Here is a tiny trained network, its code and every weight. The questions are about switching its units off for an input and a target symbol, where a switched-off unit gives its printed mean instead of its output.

import numpy as np


def w(rows, s, z=0):
    codes = np.array(rows[::2]) - 128.0
    scale = np.full(codes.shape[1], s)
    scale[-1] = z or s
    return codes * scale


def norm(h):
    return h / np.sqrt((h * h).mean(-1, keepdims=True) + 1e-5)


def f(y):
    return y / 2 * (1 + np.tanh(0.7978845608 * (y + 0.044715 * y**3)))


def softmax(a):
    e = np.exp(a - a.max(-1, keepdims=True))
    return e / e.sum(-1, keepdims=True)


def log_softmax(a):
    a = a - a.max(-1, keepdims=True)
    return a - np.log(np.exp(a).sum(-1, keepdims=True))


def net(x, mask):
    ids = ['ΓΛΦαδεζξτω'.index(c) for c in x.split()]
    T = len(ids)
    res = E[ids] + P[:T]
    r = norm(res)
    for j in range(3):
        rows = slice(2 * j, 2 * j + 2)
        q, k, v = (r @ M[0][rows].T for M in (Q, K, V))
        z = softmax(np.where(np.tri(T) > 0, q @ k.T / 2**0.5, -1e9)) @ v
        o = O[0][rows]
        res = res + np.where(mask[j], z, o[:, -1]) @ o[:, :-1]
    y = f(norm(res) @ A[0][:, :-1].T + A[0][:, -1])
    res = res + np.where(mask[3:7], y, B[0][:, -1]) @ B[0][:, :-1]
    return log_softmax(norm(res)[-1] @ U[:, :-1].T + U[:, -1])


Q, K, V, O, A, B = {}, {}, {}, {}, {}, {}
E = w([
[100,159,198,65,125,89],'Γ',
[78,166,100,111,141,78],'Λ',
[149,98,138,82,188,97],'Φ',
[34,133,115,150,102,101],'α',
[139,106,179,90,70,106],'δ',
[110,141,188,115,140,149],'ε',
[121,140,106,71,144,140],'ζ',
[120,136,136,176,8,80],'ξ',
[130,130,142,99,116,95],'τ',
[119,84,69,77,74,58],'ω',
],0.017)
P = w([
[180,178,124,185,127,138],'0',
[84,155,186,76,18,84],'1',
[62,110,166,126,39,97],'2',
[91,108,180,77,86,122],'3',
[101,61,158,86,105,114],'4',
[84,87,182,102,109,104],'5',
[122,29,202,10,106,120],'6',
[92,80,187,56,129,106],'7',
[96,78,183,60,149,90],'8',
[117,64,173,52,144,84],'9',
],0.011)
Q[0] = w([
[72,107,169,33,76,60],'H1',
[203,119,255,11,50,45],'H1',
[171,143,82,219,133,238],'H2',
[181,104,45,158,167,231],'H2',
[201,164,114,175,153,126],'H3',
[100,127,91,88,152,77],'H3',
],0.0094)
K[0] = w([
[188,200,110,138,119,116],'H1',
[253,196,157,109,131,98],'H1',
[83,61,159,42,98,108],'H2',
[55,67,135,122,75,144],'H2',
[74,98,134,80,127,174],'H3',
[146,135,167,149,125,117],'H3',
],0.014)
V[0] = w([
[161,63,215,79,166,109],'H1',
[203,65,108,121,79,112],'H1',
[33,159,170,242,71,216],'H2',
[5,165,123,94,50,23],'H2',
[105,80,49,174,189,143],'H3',
[32,21,168,39,129,147],'H3',
],0.013)
O[0] = w([
[51,90,63,184,78,164,186],'H1',
[58,52,166,209,209,68,138],'H1',
[220,144,78,238,170,108,51],'H2',
[87,248,253,164,146,180,114],'H2',
[57,207,65,86,139,39,4],'H3',
[108,122,96,122,253,167,86],'H3',
],0.012)
A[0] = w([
[81,130,101,146,169,105,6],'N1',
[246,182,172,209,132,77,149],'N2',
[76,130,93,141,167,94,39],'N3',
[254,102,28,65,104,132,113],'N4',
],0.0091,0.0016)
B[0] = w([
[110,249,105,116,127,155,101],'N1',
[22,114,33,162,118,45,235],'N2',
[132,254,22,140,92,140,108],'N3',
[186,35,188,125,181,100,253],'N4',
],0.0079,0.0038)
U = w([
[118,131,132,116,95,255,63],'Γ',
[137,176,143,72,113,129,92],'Λ',
[43,105,73,104,97,155,149],'Φ',
[89,148,92,151,141,159,164],'α',
[96,57,173,144,145,159,133],'δ',
[181,93,101,135,123,150,96],'ε',
[144,90,162,56,164,133,94],'ζ',
[111,114,160,154,132,75,75],'ξ',
[112,102,165,132,71,126,254],'τ',
[71,110,175,94,194,123,93],'ω',
],0.0098,0.0058)

Each question gives the input, a string of symbols that net reads in full, and the target symbol t.
The units are the heads (2 rows each of Q, K, V and O) and the neurons (one row each of A and B). Each row of codes is followed by its name. A weight is (code - 128) times the scale printed after its matrix; where a second scale follows, it is the last column's (O, A, B and U).
mask holds one flag per unit, heads first, then neurons. A switched-off unit (its flag False) gives its mean, the last column of its rows in O or B, instead of its output. The means were averaged over made-up inputs and are rounded, as every weight is.
A unit's drop is (log p(t) with every unit on - log p(t) with that unit switched off) / (log p(t) with every unit on - log p(t) with every unit switched off).
The circuit of an input: a set's keep is (log p(t) with only the set's units on - log p(t) with every unit switched off) / (log p(t) with every unit on - log p(t) with every unit switched off). Starting from all 7 units, units are removed one at a time, each time the one whose removal leaves the highest keep (on an exact tie, the one counted first), for as long as the keep stays at least 0.8.
circuit, biggest first: the units of the circuit, biggest drop first
most important unit: the unit with the biggest drop
k most important neurons: the k neurons with the biggest drops, biggest first
which heads matter: for each layer, one digit per head in row order, 1 if its drop is at least 0.15 and else 0, layers parted by /
drop when u is switched off: that unit's drop, to one decimal
input Γ Φ ζ ε ω, target Γ: which heads matter	110
input ω Γ Φ α τ Λ, target ω: most important unit	H1
input ω Φ τ Γ ε Γ Φ Φ Φ, target ω: circuit, biggest first	H3; H2
input Γ Φ Γ τ Γ ω δ Φ ζ, target Γ: which heads matter	110
input ω Γ Φ Γ Λ Φ τ ζ, target ω: circuit, biggest first	H1; H3
input Γ ε ζ τ Φ τ Λ, target Γ: circuit, biggest first	H1; H2
input ε ε τ, target ε: which heads matter	010
input ζ ε ε ε τ α δ δ, target ζ: circuit, biggest first	H1; H3
input Φ δ ζ ζ Φ, target Φ: circuit, biggest first	H1; H3
input Γ ω Φ α Φ ω ξ Φ ξ ξ, target Γ: circuit, biggest first	H1; H3; H2
input Φ τ ζ ε τ ζ Φ Φ Λ, target Φ: circuit, biggest first	H1; H3
input Φ Φ Λ δ τ ξ, target Φ: circuit, biggest first	H2; H1
input ω Γ Γ ω Φ δ Γ Γ, target ω: circuit, biggest first	H1; H3
input Φ τ Γ Λ τ, target Φ: circuit, biggest first	H1; H2
input ω Γ ω α Φ τ Γ ω, target ω: which heads matter	101
input Γ ε Φ ε, target Γ: most important neuron	N4
input ω Φ ε Γ Φ τ Φ, target ω: circuit, biggest first	H3; H1
input α Φ Φ, target α: which heads matter	010
input ε Φ τ Γ ε Φ Γ Γ ζ δ, target ε: which heads matter	010
input Γ ω Φ τ τ Φ τ, target Γ: most important neuron	N4
input Φ Γ Γ Γ Γ δ ω τ α ε, target Φ: circuit, biggest first	H2; H1
input ω ω Φ Γ ω, target ω: drop when H1 is switched off	0.3
input ζ Γ ε ζ Φ Φ, target ζ: drop when N3 is switched off	0.0
input Φ Γ ω Φ α ξ, target Φ: drop when H2 is switched off	0.2
input ζ Γ Γ δ τ δ Φ Φ Φ τ, target ζ: drop when H1 is switched off	0.5
